Here is a tiny trained network, its code and every weight. The questions are about switching its units off for an input and a class, where a switched-off unit gives its printed mean instead of its output.

import numpy as np


def w(rows, s, z=0):
    codes = np.array(rows[::2]) - 128.0
    scale = np.full(codes.shape[1], s)
    scale[-1] = z or s
    return codes * scale


def f(y):
    return np.maximum(y, 0)


def log_softmax(a):
    a = a - a.max(-1, keepdims=True)
    return a - np.log(np.exp(a).sum(-1, keepdims=True))


def net(x, mask):
    res = np.array(x, float).reshape(1, 4) / 4 @ E
    y = f(res @ A[0][:, :-1].T + A[0][:, -1])
    res = res + np.where(mask, y, B[0][:, -1]) @ B[0][:, :-1]
    return log_softmax(res[-1] @ U[:, :-1].T + U[:, -1])


A, B = {}, {}
E = w([
[67,252,108,157],'x0',
[140,142,102,95],'x1',
[112,60,31,198],'x2',
[136,135,118,115],'x3',
],0.014)
A[0] = w([
[209,21,144,93,5],'N1',
[85,97,3,182,183],'N2',
[128,187,239,61,137],'N3',
[114,112,3,200,164],'N4',
[53,90,137,141,114],'N5',
[134,170,213,80,191],'N6',
[93,205,102,169,57],'N7',
[58,216,86,165,76],'N8',
],0.013,0.0026)
B[0] = w([
[123,66,184,28,242],'N1',
[148,205,115,165,249],'N2',
[187,190,113,131,251],'N3',
[164,206,93,179,247],'N4',
[161,141,119,139,153],'N5',
[185,209,95,185,225],'N6',
[63,57,113,58,202],'N7',
[61,40,197,8,226],'N8',
],0.012,0.016)
U = w([
[168,241,97,186,253],'0',
[52,9,148,2,3],'1',
],0.0093,0.00015)

Each question gives the input, the list of numbers given to net, and the class t.
The units are the neurons (one row each of A and B). Each row of codes is followed by its name. A weight is (code - 128) times the scale printed after its matrix; where a second scale follows, it is the last column's (A, B and U).
mask holds one flag per neuron, in row order. A switched-off neuron (its flag False) gives its mean, the last column of its row in B, instead of its output. The means were averaged over made-up inputs and are rounded, as every weight is.
A unit's drop is (log p(t) with every unit on - log p(t) with that unit switched off) / (log p(t) with every unit on - log p(t) with every unit switched off).
The circuit of an input: a set's keep is (log p(t) with only the set's units on - log p(t) with every unit switched off) / (log p(t) with every unit on - log p(t) with every unit switched off). Starting from all 8 units, units are removed one at a time, each time the one whose removal leaves the highest keep (on an exact tie, the one counted first), for as long as the keep stays at least 0.8.
units of the circuit, in order: the units of the circuit, biggest drop first
k most important neurons: the k neurons with the biggest drops, biggest first
drop when u is switched off: that unit's drop, to one decimal
input [8,1,5,-1], class 1: units of the circuit, in order	N8
input [-6,2,6,3], class 0: 4 most important neurons	N8; N4; N2; N7
input [-3,-7,-2,4], class 1: 3 most important neurons	N4; N2; N3
input [7,8,-5,-4], class 1: 2 most important neurons	N8; N7
input [-3,0,2,3], class 1: 4 most important neurons	N6; N3; N1; N4
input [-5,-8,-5,-8], class 0: 3 most important neurons	N8; N6; N7
input [6,4,5,-2], class 1: 4 most important neurons	N8; N7; N6; N3
input [-6,-3,-6,4], class 0: 2 most important neurons	N8; N6
input [-7,-6,8,8], class 0: 2 most important neurons	N4; N2
input [-6,2,6,-4], class 0: 3 most important neurons	N8; N4; N2
input [-6,-5,-6,8], class 0: 3 most important neurons	N8; N6; N3
input [-5,5,5,1], class 0: 3 most important neurons	N8; N4; N2
input [-2,-7,0,2], class 1: drop when N2 is switched off	0.2
input [6,8,2,-1], class 1: drop when N8 is switched off	0.2
input [8,-6,-4,-6], class 1: drop when N8 is switched off	0.5
input [1,-3,0,5], class 1: drop when N6 is switched off	0.9
